Below is a small trained network, with its code and all its weights. Each question gives an input and a class and asks what happens when units are switched off, that is, made to give their printed mean instead of their output.

import numpy as np


def w(rows, s, z=0):
    codes = np.array(rows[::2]) - 128.0
    scale = np.full(codes.shape[1], s)
    scale[-1] = z or s
    return codes * scale


def norm(h):
    return h / np.sqrt((h * h).mean(-1, keepdims=True) + 1e-5)


def f(y):
    return np.maximum(y, 0)


def log_softmax(a):
    a = a - a.max(-1, keepdims=True)
    return a - np.log(np.exp(a).sum(-1, keepdims=True))


def net(x, mask):
    res = np.array(x, float).reshape(1, 7) / 4 @ E
    u = 0
    for l in range(3):
        y = f(norm(res) @ A[l][:, :-1].T + A[l][:, -1])
        res = res + np.where(mask[u : u + 6], y, B[l][:, -1]) @ B[l][:, :-1]
        u += 6
    return log_softmax(norm(res)[-1] @ U[:, :-1].T + U[:, -1])


A, B = {}, {}
E = w([
[127,128,131,128,128,128,129,129,129,125,131,128],'x0',
[128,127,129,127,126,128,130,128,130,127,131,126],'x1',
[130,127,126,128,132,129,127,128,127,126,129,126],'x2',
[37,143,77,142,140,218,145,48,206,106,161,134],'x3',
[130,128,128,126,126,128,127,123,127,131,128,125],'x4',
[64,50,98,246,78,75,98,68,98,135,183,25],'x5',
[124,66,122,111,3,201,77,150,69,32,87,88],'x6',
],0.005)
A[0] = w([
[128,105,123,118,32,222,117,140,63,76,97,130,150],'0.n0',
[55,131,102,133,148,223,140,79,208,107,145,126,1],'0.n1',
[47,147,115,139,147,254,137,45,188,110,134,140,152],'0.n2',
[97,120,138,114,39,190,132,147,117,75,117,136,24],'0.n3',
[172,172,149,44,120,251,131,165,112,106,82,210,124],'0.n4',
[99,98,115,198,124,118,126,93,124,128,124,117,121],'0.n5',
],0.0082,0.0039)
B[0] = w([
[91,164,204,103,71,164,101,201,88,103,106,97,234],'0.n0',
[35,178,182,82,137,53,138,116,43,67,78,128,195],'0.n1',
[242,91,104,152,111,173,121,163,199,181,177,125,230],'0.n2',
[186,51,30,189,255,130,160,32,129,79,79,166,185],'0.n3',
[92,113,57,89,155,56,112,155,191,137,112,93,248],'0.n4',
[84,129,123,153,146,107,99,125,108,143,153,94,178],'0.n5',
],0.0097,0.011)
A[1] = w([
[81,219,199,83,116,143,152,147,96,129,103,153,42],'1.n0',
[9,169,141,64,105,107,145,94,47,56,42,135,21],'1.n1',
[162,115,187,197,52,235,133,73,36,94,160,156,6],'1.n2',
[188,185,155,67,162,188,162,183,150,119,77,213,168],'1.n3',
[99,104,99,100,79,183,97,177,120,70,94,81,173],'1.n4',
[18,172,152,105,172,48,174,96,48,101,57,138,185],'1.n5',
],0.012,0.0013)
B[1] = w([
[111,104,99,140,167,139,125,118,138,93,106,115,141],'1.n0',
[92,195,161,70,123,4,165,167,128,206,155,132,195],'1.n1',
[45,158,195,168,118,216,93,62,119,95,142,203,180],'1.n2',
[106,101,87,87,115,155,146,130,155,121,84,113,202],'1.n3',
[147,92,108,137,135,173,126,140,170,121,119,92,252],'1.n4',
[146,125,127,132,124,91,60,127,27,108,100,136,196],'1.n5',
],0.016,0.012)
A[2] = w([
[120,133,58,103,165,86,119,132,154,156,121,146,98],'2.n0',
[203,167,112,176,121,44,122,81,103,145,209,207,70],'2.n1',
[161,177,142,51,78,108,189,115,190,180,171,221,70],'2.n2',
[140,112,37,108,128,104,103,36,83,91,109,212,79],'2.n3',
[82,202,212,129,83,92,129,117,97,144,159,181,3],'2.n4',
[140,182,150,174,123,69,179,115,170,189,252,148,96],'2.n5',
],0.016,0.0025)
B[2] = w([
[134,141,173,160,115,158,147,99,90,125,145,149,250],'2.n0',
[102,69,45,159,102,115,32,146,157,149,132,148,174],'2.n1',
[138,194,97,149,100,135,107,175,93,193,162,109,156],'2.n2',
[154,132,160,137,215,139,159,103,147,144,116,167,182],'2.n3',
[249,121,113,101,92,98,157,86,112,88,190,108,187],'2.n4',
[70,127,150,124,133,80,217,102,152,108,118,134,172],'2.n5',
],0.018,0.014)
U = w([
[168,141,192,128,230,135,175,83,80,146,76,201,203],'0',
[167,54,50,175,142,71,11,123,107,162,132,165,92],'1',
[98,144,153,43,113,28,111,208,81,135,55,92,76],'2',
[215,131,177,100,60,99,114,84,69,70,189,102,190],'3',
[160,217,97,140,94,182,179,169,126,228,169,126,185],'4',
[18,104,115,176,109,40,191,108,170,149,146,139,164],'5',
[176,67,46,97,140,192,142,175,219,106,72,83,113],'6',
[57,118,197,186,101,240,77,86,153,79,149,141,5],'7',
],0.011,0.0011)

Each question gives the input, the list of numbers given to net, and the class t.
The units are the neurons (one row each of A and B). Each row of codes is followed by its name. A weight is (code - 128) times the scale printed after its matrix; where a second scale follows, it is the last column's (A, B and U).
mask holds one flag per neuron, layer by layer. A switched-off neuron (its flag False) gives its mean, the last column of its row in B, instead of its output. The means were averaged over made-up inputs and are rounded, as every weight is.
A unit's drop is (log p(t) with every unit on - log p(t) with that unit switched off) / (log p(t) with every unit on - log p(t) with every unit switched off).
The circuit of an input: a set's keep is (log p(t) with only the set's units on - log p(t) with every unit switched off) / (log p(t) with every unit on - log p(t) with every unit switched off). Starting from the 12 units with the biggest drops (on a tie, the unit counted first), units are removed one at a time, each time the one whose removal leaves the highest keep (on an exact tie, the one counted first), for as long as the keep stays at least 0.8.
units of the circuit, in order: the units of the circuit, biggest drop first
most important unit: the unit with the biggest drop
top k neurons: the k neurons with the biggest drops, biggest first
k most important neurons of layer l: the k neurons of layer l with the biggest drops, biggest first
drop of u: that unit's drop, to one decimal
input [4,8,0,0,3,0,3], class 2: units of the circuit, in order : (0.n0)
input [-4,8,-4,6,4,-5,-3], class 4: 2 most important neurons of layer 0 : (0.n2; 0.n0)
input [-7,6,0,3,-7,2,1], class 7: top 4 neurons : (0.n2; 0.n4; 1.n1; 1.n2)
input [4,2,3,7,2,-5,-3], class 4: units of the circuit, in order : (0.n2; 2.n2)
input [5,1,-1,-8,3,-1,-1], class 0: 2 most important neurons of layer 0 : (0.n2; 0.n0)
input [1,-3,5,0,6,1,-6], class 1: 2 most important neurons of layer 1 : (1.n3; 1.n4)
input [3,-2,0,2,6,5,6], class 7: units of the circuit, in order : (0.n4; 1.n2)
input [-5,6,2,-2,-5,-3,4], class 2: top 2 neurons : (0.n0; 0.n2)
input [-6,3,-2,-5,-6,1,-2], class 1: top 2 neurons : (0.n2; 1.n3)
input [4,-4,5,1,-8,3,5], class 7: top 4 neurons : (0.n1; 0.n4; 1.n4; 1.n2)
input [0,-2,-7,-1,-6,8,-2], class 1: top 4 neurons : (0.n2; 0.n0; 1.n3; 0.n1)
input [4,7,2,4,-4,-6,-7], class 4: top 2 neurons : (0.n0; 0.n2)
input [-8,7,-2,-5,6,-7,1], class 2: top 2 neurons : (0.n3; 0.n2)
input [5,-4,5,-6,5,-4,3], class 2: top neuron : (0.n2)
input [7,-2,6,-7,8,-8,5], class 2: top 3 neurons : (0.n2; 1.n1; 0.n4)
input [-4,-1,5,5,0,0,-1], class 4: top 2 neurons : (0.n0; 0.n2)
input [-8,7,-5,5,-5,-7,-1], class 4: top 3 neurons : (0.n2; 0.n0; 1.n4)
input [4,7,7,0,1,-7,2], class 2: top 2 neurons : (0.n2; 0.n4)
input [1,-7,2,4,1,-1,0], class 4: 2 most important neurons of layer 1 : (1.n5; 1.n4)
input [6,-7,2,1,3,-5,-7], class 4: most important unit : 0.n1
input [8,-4,4,8,0,-2,-5], class 4: 2 most important neurons of layer 0 : (0.n0; 0.n2)
input [-1,8,-8,6,-3,-2,1], class 6: 2 most important neurons of layer 0 : (0.n2; 0.n1)
input [1,7,2,7,4,-1,1], class 6: drop of 0.n1 : 0.2
